-.06,-.41,.25,-.16,.01,-.21,.11,.10,-.29,.03,-.16,.16,.01,-.06,.05,.20,.14,.22,.15,-.02,-.09,.27,.21,-.03,-.16,-.06,.01,-.02,.46,-.16,-.07,.07,-.22,.18,-.11,.07,.22,.07,-.16,.03,.07,.22,.27,.16,.10,-.16,.06,-.08,-.06,.08,-.02,-.08,.01,.03,-.15,-.11 : (56)
-.26,-.46,-.05,-.36,-.01,-.04,-.07,-.10,.01,-.16,-.08,.51,-.06,.03,.05,-.33,.05,-.11,-.11,-.21,-.01,-.04,.04,-.34,-.06,.13,-.01,.04,.22,.30,.00,-.11,.18,.03,.11,-.02,.20,.09,-.01,.00,.37,-.09,.11,-.07,.29,-.19,-.02,-.33,-.08,.04,-.12,-.26,-.38,-.01,-.42,.24 : (57)
.03,-.31,.23,-.10,.02,-.21,.03,-.22,-.15,-.05,-.08,.36,.08,-.08,-.08,.11,.14,.05,-.06,-.02,-.09,.31,.04,-.23,-.11,-.09,-.14,.07,.38,.14,.07,-.13,-.12,.05,-.04,.05,.37,.06,-.12,-.05,.17,-.12,.11,.12,.08,-.26,.10,.01,.19,-.01,-.16,-.10,-.13,-.10,-.14,-.02 : (56)
-.12,-.55,.23,-.23,-.07,-.08,.06,-.36,-.06,-.04,-.03,.28,.06,.02,.03,.23,.01,-.07,.17,-.10,-.13,.18,.05,-.13,-.21,.07,-.07,.06,.16,.34,.05,.03,.12,.19,.06,.01,.21,.10,-.08,-.04,.20,-.34,.13,.12,.13,-.24,.12,-.16,.08,.09,-.08,-.15,-.23,-.07,-.11,.12 : (56)
-.17,-.43,.07,-.06,.09,-.17,.08,-.24,.11,-.01,-.17,.20,-.08,-.11,.06,-.08,-.01,.07,-.09,-.01,-.06,.38,.12,-.44,-.13,-.10,-.04,.09,.49,-.03,.08,-.07,-.06,.12,.08,.00,.45,.10,-.03,-.12,.26,.08,.15,.12,.24,-.16,.04,-.01,.09,-.04,-.17,-.25,-.21,-.11,-.40,.08 : (67)
-.13,-.22,.14,-.12,.02,-.11,-.04,-.07,-.07,-.09,-.06,.21,-.10,.09,-.15,-.04,.16,.04,-.09,-.05,-.08,.19,-.01,-.23,-.02,.04,-.20,.07,.21,.14,.01,-.09,-.03,.01,-.04,-.08,.08,.05,-.08,-.04,.10,-.14,-.11,.11,-.01,-.14,.09,-.07,.06,-.07,-.04,-.18,-.22,.04,-.30,.17 : (67)
-.19,-.33,.17,-.12,.09,-.03,-.07,-.26,-.20,-.12,-.18,.36,.13,.02,-.03,-.14,.06,.02,-.07,-.11,-.06,.15,-.15,-.31,.04,-.05,-.12,.10,.34,.08,.06,-.17,.04,.04,.17,.06,.04,.09,-.12,.00,.33,-.07,-.03,.14,.25,-.27,.03,-.10,.27,.01,-.19,-.09,-.38,-.04,-.34,.25 : (60)
-.27,-.40,-.13,-.17,.05,-.06,.03,.37,-.37,-.11,-.20,.42,.03,-.04,.10,-.06,.21,.04,-.05,.08,.13,.02,.18,-.02,.16,-.05,-.18,.00,.34,.15,.02,-.07,-.01,-.02,.00,.01,.18,.10,-.20,.07,.16,.04,.24,.05,.33,-.15,.09,-.15,-.10,.00,-.17,-.05,-.13,-.02,-.11,.01 : (72)
-.09,-.61,.19,-.32,-.06,-.10,.01,-.08,-.05,-.01,-.32,-.05,-.10,.10,.09,.08,.06,-.04,.13,.01,-.06,.20,-.09,-.14,.00,.07,-.01,-.03,.12,.22,-.07,.05,.06,.05,.05,.05,.10,.03,-.01,.14,.02,-.32,.07,.07,.08,-.05,.10,-.12,.17,.14,-.06,-.15,-.11,-.09,-.20,.09 : (59)
-.03,-.48,.27,-.21,.20,-.21,-.03,-.04,-.30,-.09,-.57,.12,.07,-.04,.01,-.03,.05,.10,-.08,-.13,.03,.33,-.21,-.28,-.08,-.17,-.06,.12,.46,-.31,-.04,-.22,-.23,-.03,.06,.10,.11,.06,-.10,-.03,.18,.28,.12,.16,.27,-.17,.06,-.06,.39,.04,-.17,-.06,-.18,-.08,-.30,.05 : (56)
-.31,-.57,.21,-.26,.05,-.03,-.02,.27,-.12,-.23,-.32,-.14,-.02,.15,.02,-.02,-.01,-.06,.12,-.08,.02,.19,.03,-.17,.10,-.05,-.20,.12,.25,.05,-.04,-.16,.40,.11,.21,.05,.01,.16,-.09,-.07,.17,-.23,-.19,.14,.33,-.18,.20,-.13,.35,.02,-.18,-.16,-.06,-.18,-.11,.21 : (60)
-.18,-.25,.24,-.30,.00,-.01,-.03,.05,-.21,-.25,-.26,.29,.05,.15,-.07,-.14,.02,.09,.06,-.24,-.05,.13,.03,-.09,-.04,-.03,-.08,.19,.14,.12,-.07,-.25,.03,.05,.07,.01,-.05,.13,.01,-.07,.16,.06,-.22,.03,.27,-.23,.12,-.11,.16,.06,-.11,-.18,-.15,-.04,-.15,.17 : (73)
-.23,-.62,.12,-.24,.01,-.18,.09,.21,-.13,-.05,-.33,-.08,-.11,.09,.10,.08,.11,.02,.09,.09,.00,.29,.07,-.18,.05,-.02,-.11,-.04,.35,.03,-.01,.02,-.08,.12,.06,.06,.25,.10,-.15,.03,.05,-.16,.09,.12,.16,-.09,.12,-.08,.09,.01,-.08,-.18,-.04,-.15,-.25,.03 : (72)
-.31,-.66,-.10,-.21,.11,-.14,.02,.33,-.25,-.14,-.22,.33,.03,-.05,.08,-.09,.16,-.01,-.05,.05,.02,.33,.16,-.23,.07,-.05,-.18,.08,.45,.11,.09,-.09,-.04,.07,.12,.07,.33,.16,-.32,-.06,.28,-.01,.23,.07,.45,-.26,.06,-.19,-.11,-.02,-.20,-.16,-.10,-.08,-.21,.07 : (72)
-.37,-.24,-.11,.03,.10,-.06,.08,-.11,.04,-.02,-.12,.31,-.11,-.12,.13,-.24,.07,.20,-.08,.17,.04,.47,.36,-.36,.13,-.18,-.05,.01,.61,-.10,.12,-.04,.00,.25,.26,-.01,.45,.20,-.11,-.09,.26,.34,.16,.07,.36,-.17,-.07,.06,.03,-.05,-.21,-.22,-.18,-.19,-.20,.06 : (67)
-.04,-.27,-.11,-.22,.09,-.23,-.05,-.05,-.15,-.10,-.25,.45,-.20,.11,.00,-.24,.20,-.01,-.48,.01,-.16,.22,-.22,-.32,-.03,.16,-.17,.02,.23,.26,.08,-.18,.05,-.15,.13,-.02,.04,-.01,-.13,-.13,.13,-.18,-.15,-.03,.09,-.10,.12,-.04,-.06,-.07,-.09,-.33,-.13,.12,-.38,.15 : (57)
-.21,-.18,.17,-.07,.05,-.06,.01,.23,-.01,-.15,-.23,-.30,-.10,.07,-.03,.06,.11,.09,.04,.07,.08,.21,.11,-.12,.12,-.08,-.11,.01,.16,-.01,-.06,-.06,-.08,.00,.00,.01,.10,.11,.02,-.05,-.03,.04,-.17,.15,.01,-.02,.03,.03,.22,-.04,-.06,-.04,.03,-.20,-.15,-.03 : (67)
-.20,-.41,.06,-.23,.09,-.04,-.02,.20,-.26,-.14,-.31,.36,.02,.02,.04,-.05,.16,.09,-.08,.00,.09,.17,.09,-.06,.17,-.06,-.15,.04,.36,.09,-.04,-.14,-.01,-.01,.01,.05,.21,.12,-.16,.06,.13,.08,.11,.00,.38,-.19,.09,-.08,.10,.07,-.17,-.10,-.13,-.15,-.12,.11 : (72)
